Below are the code and all the weights of a small trained network. Each question names an input and a target symbol and asks about switching units off, where a switched-off unit gives its printed mean instead of its output.

import numpy as np


def w(rows, s, z=0):
    codes = np.array(rows[::2]) - 128.0
    scale = np.full(codes.shape[1], s)
    scale[-1] = z or s
    return codes * scale


def f(y):
    return y / 2 * (1 + np.tanh(0.7978845608 * (y + 0.044715 * y**3)))


def softmax(a):
    e = np.exp(a - a.max(-1, keepdims=True))
    return e / e.sum(-1, keepdims=True)


def log_softmax(a):
    a = a - a.max(-1, keepdims=True)
    return a - np.log(np.exp(a).sum(-1, keepdims=True))


def net(x, mask):
    ids = ['ΓΦΨΩαβδεζηλμξπτ'.index(c) for c in x.split()]
    T = len(ids)
    res = E[ids] + P[:T]
    r = res
    for j in range(2):
        rows = slice(4 * j, 4 * j + 4)
        q, k, v = (r @ M[0][rows].T for M in (Q, K, V))
        z = softmax(np.where(np.tri(T) > 0, q @ k.T / 4**0.5, -1e9)) @ v
        o = O[0][rows]
        res = res + np.where(mask[j], z, o[:, -1]) @ o[:, :-1]
    y = f(res @ A[0][:, :-1].T + A[0][:, -1])
    res = res + np.where(mask[2:26], y, B[0][:, -1]) @ B[0][:, :-1]
    return log_softmax(res[-1] @ U[:, :-1].T + U[:, -1])


Q, K, V, O, A, B = {}, {}, {}, {}, {}, {}
E = w([
[246,61,32],'Γ',
[155,10,141],'Φ',
[231,162,93],'Ψ',
[229,66,94],'Ω',
[111,199,203],'α',
[133,200,149],'β',
[131,54,198],'δ',
[224,85,219],'ε',
[147,44,157],'ζ',
[157,72,198],'η',
[176,235,108],'λ',
[191,53,101],'μ',
[176,66,147],'ξ',
[167,72,129],'π',
[179,202,73],'τ',
],0.014)
P = w([
[76,70,178],'0',
[250,165,81],'1',
[239,180,97],'2',
[238,170,102],'3',
[228,177,114],'4',
[228,165,118],'5',
[232,172,110],'6',
[226,170,119],'7',
[223,168,115],'8',
[232,168,119],'9',
],0.011)
Q[0] = w([
[69,209,103],'h0',
[146,84,36],'h0',
[182,165,108],'h0',
[116,77,86],'h0',
[14,104,94],'h1',
[142,80,136],'h1',
[145,130,107],'h1',
[252,114,175],'h1',
],0.015)
K[0] = w([
[157,216,88],'h0',
[185,86,88],'h0',
[109,144,119],'h0',
[179,44,127],'h0',
[247,144,140],'h1',
[106,166,122],'h1',
[110,154,143],'h1',
[10,57,115],'h1',
],0.014)
V[0] = w([
[121,117,206],'h0',
[146,139,103],'h0',
[122,217,142],'h0',
[57,174,133],'h0',
[69,113,123],'h1',
[125,185,131],'h1',
[59,245,205],'h1',
[43,97,203],'h1',
],0.013)
O[0] = w([
[96,161,97,128],'h0',
[167,161,100,147],'h0',
[161,106,89,93],'h0',
[124,57,154,17],'h0',
[78,139,45,124],'h1',
[184,176,185,57],'h1',
[87,196,176,5],'h1',
[2,201,52,186],'h1',
],0.0096,0.011)
A[0] = w([
[75,107,88,56],'n0',
[95,132,104,55],'n1',
[125,111,150,191],'n2',
[118,112,73,140],'n3',
[85,170,61,120],'n4',
[40,154,104,127],'n5',
[156,120,125,57],'n6',
[134,244,217,144],'n7',
[39,177,76,100],'n8',
[230,170,109,159],'n9',
[174,92,172,82],'n10',
[140,82,74,91],'n11',
[152,167,195,87],'n12',
[197,39,198,108],'n13',
[122,180,52,173],'n14',
[60,162,98,133],'n15',
[182,174,129,113],'n16',
[175,88,180,3],'n17',
[212,134,129,225],'n18',
[75,94,157,89],'n19',
[19,168,95,99],'n20',
[124,130,108,232],'n21',
[138,65,156,128],'n22',
[111,158,55,212],'n23',
],0.011,0.0047)
B[0] = w([
[130,129,74,162],'n0',
[172,163,2,148],'n1',
[153,133,189,128],'n2',
[158,82,145,184],'n3',
[87,151,97,217],'n4',
[200,114,168,187],'n5',
[123,132,113,144],'n6',
[39,44,136,151],'n7',
[159,175,126,218],'n8',
[90,124,141,255],'n9',
[164,184,45,164],'n10',
[114,95,99,181],'n11',
[179,145,108,138],'n12',
[148,181,125,198],'n13',
[82,134,152,234],'n14',
[192,199,133,189],'n15',
[101,119,122,180],'n16',
[87,167,48,157],'n17',
[106,99,203,231],'n18',
[56,208,53,131],'n19',
[169,98,142,205],'n20',
[133,106,185,167],'n21',
[163,120,112,145],'n22',
[96,111,152,228],'n23',
],0.007,0.019)
U = w([
[63,178,168,171],'Γ',
[240,228,227,189],'Φ',
[164,235,104,4],'Ψ',
[82,113,254,188],'Ω',
[206,120,96,48],'α',
[114,181,76,127],'β',
[92,229,175,123],'δ',
[145,223,126,71],'ε',
[63,131,103,143],'ζ',
[47,31,109,146],'η',
[109,168,146,90],'λ',
[75,143,101,163],'μ',
[94,138,50,65],'ξ',
[150,169,216,178],'π',
[154,76,157,189],'τ',
],0.0074,0.0046)

Each question gives the input, a string of symbols that net reads in full, and the target symbol t.
The units are the heads (4 rows each of Q, K, V and O) and the neurons (one row each of A and B). Each row of codes is followed by its name. A weight is (code - 128) times the scale printed after its matrix; where a second scale follows, it is the last column's (O, A, B and U).
mask holds one flag per unit, heads first, then neurons. A switched-off unit (its flag False) gives its mean, the last column of its rows in O or B, instead of its output. The means were averaged over made-up inputs and are rounded, as every weight is.
A unit's drop is (log p(t) with every unit on - log p(t) with that unit switched off) / (log p(t) with every unit on - log p(t) with every unit switched off).
The circuit of an input: a set's keep is (log p(t) with only the set's units on - log p(t) with every unit switched off) / (log p(t) with every unit on - log p(t) with every unit switched off). Starting from the 12 units with the biggest drops (on a tie, the unit counted first), units are removed one at a time, each time the one whose removal leaves the highest keep (on an exact tie, the one counted first), for as long as the keep stays at least 0.8.
circuit, biggest first: the units of the circuit, biggest drop first
k most important neurons: the k neurons with the biggest drops, biggest first
which heads matter: for each layer, one digit per head in row order, 1 if its drop is at least 0.15 and else 0, layers parted by /
drop when u is switched off: that unit's drop, to one decimal
input δ π λ ζ μ μ Ψ ζ, target Ψ: circuit, biggest first	h1, n15, n8, n18
input Γ Ψ ζ τ μ, target α: most important neuron	n10
input Ω η Ω Γ, target τ: circuit, biggest first	h1, n18
input Φ μ τ, target ξ: which heads matter	11
input Ψ μ μ α Ψ η, target Φ: which heads matter	01
input μ μ Φ μ Γ Φ Ψ π π, target η: 3 most important neurons	n15, n8, n13
input Φ Γ β, target ξ: which heads matter	11
input Γ ξ λ Γ ζ Φ, target α: circuit, biggest first	h1, n10
input λ Γ Ω ζ α, target Ω: which heads matter	01
input μ μ Γ μ Ψ δ, target η: 2 most important neurons	n15, n8
input α δ ζ Ψ μ Φ δ Ψ, target δ: which heads matter	01
input Γ Ψ π, target α: 2 most important neurons	n10, n14
input π λ Γ ξ α ε μ Γ, target η: which heads matter	00
input λ Γ β μ ζ, target Ω: circuit, biggest first	n7, h1
input Ψ Ω α Φ δ λ δ, target Φ: circuit, biggest first	h1
input α δ π τ, target δ: which heads matter	01
input Ψ Ψ λ Γ Φ ξ ξ Γ λ, target Φ: which heads matter	11
input μ λ Ψ Ψ Ψ ζ Φ μ, target η: circuit, biggest first	h1, n15, n8
input λ Ω μ β λ Ω Ψ, target Ω: circuit, biggest first	n7, h1, n18
input α δ Ψ ζ Γ η Γ λ ξ, target δ: circuit, biggest first	h1
input μ μ Ψ Ψ Ψ ξ, target η: circuit, biggest first	h1, n15, n8
input λ τ δ Ψ λ Ψ ζ, target Ω: circuit, biggest first	h1, n7
input α ξ τ π τ μ Φ Ω τ λ, target δ: 4 most important neurons	n7, n15, n8, n14
input μ ξ ζ Ω ξ ζ β, target η: which heads matter	11
input λ δ η λ, target Ω: which heads matter	01
input Φ Φ τ μ Ψ ζ λ ζ Γ, target ξ: which heads matter	01
input Γ π Φ δ Ψ Ψ ε ε, target α: circuit, biggest first	h1
input α Φ μ π δ μ, target δ: drop when h1 is switched off	1.0
